Below are the code and all the weights of a small trained network. Each question names an input and a target symbol and asks about switching units off, where a switched-off unit gives its printed mean instead of its output.

import numpy as np


def w(rows, s, z=0):
    codes = np.array(rows[::2]) - 128.0
    scale = np.full(codes.shape[1], s)
    scale[-1] = z or s
    return codes * scale


def f(y):
    return np.maximum(y, 0)


def softmax(a):
    e = np.exp(a - a.max(-1, keepdims=True))
    return e / e.sum(-1, keepdims=True)


def log_softmax(a):
    a = a - a.max(-1, keepdims=True)
    return a - np.log(np.exp(a).sum(-1, keepdims=True))


def net(x, mask):
    ids = ['αγεθλμξτψ'.index(c) for c in x.split()]
    T = len(ids)
    res = E[ids] + P[:T]
    u = 0
    for l in range(2):
        r = res
        for j in range(2):
            rows = slice(3 * j, 3 * j + 3)
            q, k, v = (r @ M[l][rows].T for M in (Q, K, V))
            z = softmax(np.where(np.tri(T) > 0, q @ k.T / 3**0.5, -1e9)) @ v
            o = O[l][rows]
            res = res + np.where(mask[u + j], z, o[:, -1]) @ o[:, :-1]
        u += 2
        y = f(res @ A[l][:, :-1].T + A[l][:, -1])
        res = res + np.where(mask[u : u + 8], y, B[l][:, -1]) @ B[l][:, :-1]
        u += 8
    return log_softmax(res[-1] @ U[:, :-1].T + U[:, -1])


Q, K, V, O, A, B = {}, {}, {}, {}, {}, {}
E = w([
[99,237,164,169],'α',
[88,196,159,42],'γ',
[150,138,2,125],'ε',
[154,160,73,74],'θ',
[153,113,37,18],'λ',
[101,144,96,8],'μ',
[72,150,48,134],'ξ',
[199,190,64,237],'τ',
[205,194,182,86],'ψ',
],0.0087)
P = w([
[121,185,25,27],'0',
[158,146,92,214],'1',
[164,212,182,175],'2',
[55,132,186,147],'3',
[160,81,54,188],'4',
[135,150,127,166],'5',
[40,174,182,119],'6',
[109,97,69,89],'7',
[183,120,95,100],'8',
[118,206,156,32],'9',
[149,177,147,111],'10',
[254,148,56,141],'11',
],0.0091)
Q[0] = w([
[221,132,120,96],'0.h1',
[115,247,49,105],'0.h1',
[128,44,140,172],'0.h1',
[163,199,98,114],'0.h2',
[41,97,171,127],'0.h2',
[181,54,104,140],'0.h2',
],0.012)
K[0] = w([
[97,224,150,121],'0.h1',
[158,199,50,62],'0.h1',
[147,75,212,173],'0.h1',
[91,122,97,49],'0.h2',
[132,76,124,177],'0.h2',
[128,252,154,129],'0.h2',
],0.014)
V[0] = w([
[254,109,90,162],'0.h1',
[146,178,219,176],'0.h1',
[168,120,152,77],'0.h1',
[111,205,134,171],'0.h2',
[100,200,167,103],'0.h2',
[171,158,114,186],'0.h2',
],0.0095)
O[0] = w([
[246,114,190,98,150],'0.h1',
[93,160,173,102,2],'0.h1',
[100,40,157,118,141],'0.h1',
[147,221,97,107,155],'0.h2',
[69,199,187,128,170],'0.h2',
[219,157,144,114,124],'0.h2',
],0.011,0.0064)
A[0] = w([
[131,125,27,151,142],'0.n1',
[165,138,169,55,97],'0.n2',
[126,137,144,170,117],'0.n3',
[171,68,140,136,180],'0.n4',
[179,166,254,136,253],'0.n5',
[75,180,114,60,84],'0.n6',
[107,113,80,102,115],'0.n7',
[51,102,142,116,63],'0.n8',
],0.0088,0.0024)
B[0] = w([
[119,167,229,153,253],'0.n1',
[183,166,118,122,168],'0.n2',
[87,132,103,115,151],'0.n3',
[101,136,99,175,166],'0.n4',
[113,73,9,88,207],'0.n5',
[150,185,13,147,173],'0.n6',
[48,113,107,139,167],'0.n7',
[123,145,200,3,140],'0.n8',
],0.0055,0.0061)
Q[1] = w([
[27,148,131,185],'1.h1',
[151,217,16,220],'1.h1',
[182,145,1,112],'1.h1',
[63,64,137,95],'1.h2',
[119,113,153,134],'1.h2',
[154,173,138,151],'1.h2',
],0.0088)
K[1] = w([
[143,144,220,60],'1.h1',
[140,127,44,93],'1.h1',
[96,143,2,131],'1.h1',
[85,70,106,82],'1.h2',
[128,126,143,115],'1.h2',
[147,154,115,158],'1.h2',
],0.012)
V[1] = w([
[215,159,134,55],'1.h1',
[151,185,162,11],'1.h1',
[186,41,77,243],'1.h1',
[241,225,182,178],'1.h2',
[154,74,42,3],'1.h2',
[19,40,78,107],'1.h2',
],0.007)
O[1] = w([
[191,94,173,85,183],'1.h1',
[115,92,254,97,175],'1.h1',
[178,128,96,122,83],'1.h1',
[156,117,102,30,255],'1.h2',
[215,157,200,164,128],'1.h2',
[115,126,138,230,20],'1.h2',
],0.0095,0.0068)
A[1] = w([
[77,116,171,157,129],'1.n1',
[150,62,208,87,136],'1.n2',
[110,126,101,93,98],'1.n3',
[88,108,245,162,1],'1.n4',
[79,119,190,184,154],'1.n5',
[163,99,126,88,147],'1.n6',
[125,76,152,86,157],'1.n7',
[180,109,107,128,119],'1.n8',
],0.011,0.01)
B[1] = w([
[125,116,116,82,174],'1.n1',
[178,177,124,220,221],'1.n2',
[130,153,158,126,167],'1.n3',
[148,254,148,92,153],'1.n4',
[125,59,150,90,193],'1.n5',
[130,73,134,148,255],'1.n6',
[140,129,137,206,204],'1.n7',
[99,88,113,134,205],'1.n8',
],0.009,0.013)
U = w([
[144,187,55,178,131],'α',
[142,210,172,90,231],'γ',
[121,40,154,181,184],'ε',
[106,54,192,90,153],'θ',
[192,153,178,120,86],'λ',
[145,167,160,147,69],'μ',
[141,110,115,104,27],'ξ',
[157,253,82,78,3],'τ',
[144,80,95,44,231],'ψ',
],0.0064,0.0024)

Each question gives the input, a string of symbols that net reads in full, and the target symbol t.
The units are the heads (3 rows each of Q, K, V and O) and the neurons (one row each of A and B). Each row of codes is followed by its name. A weight is (code - 128) times the scale printed after its matrix; where a second scale follows, it is the last column's (O, A, B and U).
mask holds one flag per unit, layer by layer, with each layer's heads first. A switched-off unit (its flag False) gives its mean, the last column of its rows in O or B, instead of its output. The means were averaged over made-up inputs and are rounded, as every weight is.
A unit's drop is (log p(t) with every unit on - log p(t) with that unit switched off) / (log p(t) with every unit on - log p(t) with every unit switched off).
most important unit: the unit with the biggest drop
top k neurons in layer l: the k neurons of layer l with the biggest drops, biggest first
heads that matter: for each layer, one digit per head in row order, 1 if its drop is at least 0.15 and else 0, layers parted by /
input λ λ τ τ τ ψ λ λ τ τ α, target α: heads that matter => 11 / 11
input λ θ γ λ τ τ λ λ γ, target ε: heads that matter => 11 / 01
input λ λ ξ, target ε: heads that matter => 11 / 01
input λ ξ τ ε ξ, target α: heads that matter => 11 / 11
input λ λ γ τ τ τ ξ, target α: most important unit => 1.h1
input γ ξ τ τ τ μ τ α τ ε ξ ξ, target θ: heads that matter => 11 / 11
input γ τ γ τ τ ψ ψ α ξ λ τ ε, target θ: top 2 neurons in layer 1 => 1.n5, 1.n2
input ξ τ ξ τ ξ τ γ ξ, target τ: heads that matter => 11 / 10
input ξ λ τ, target τ: heads that matter => 10 / 11
input λ τ τ τ τ λ ψ, target ψ: top 3 neurons in layer 0 => 0.n1, 0.n5, 0.n7
input τ τ ξ, target ψ: heads that matter => 00 / 01
input τ τ μ, target ψ: top 2 neurons in layer 1 => 1.n6, 1.n8
input ξ τ λ, target τ: heads that matter => 10 / 10
input τ λ μ, target λ: most important unit => 1.n2
input γ ξ τ, target θ: top 3 neurons in layer 1 => 1.n5, 1.n2, 1.n1
input ξ λ θ γ θ γ τ τ ε τ θ γ, target τ: top 2 neurons in layer 0 => 0.n7, 0.n6
input λ τ λ θ, target α: top 2 neurons in layer 1 => 1.n5, 1.n6
input ξ τ τ λ γ γ μ α ξ ξ τ γ, target τ: top 3 neurons in layer 1 => 1.n6, 1.n5, 1.n8
input γ α ξ τ ψ ξ, target θ: top 2 neurons in layer 1 => 1.n5, 1.n2
input τ λ λ τ τ ψ α, target λ: top 2 neurons in layer 1 => 1.n2, 1.n7
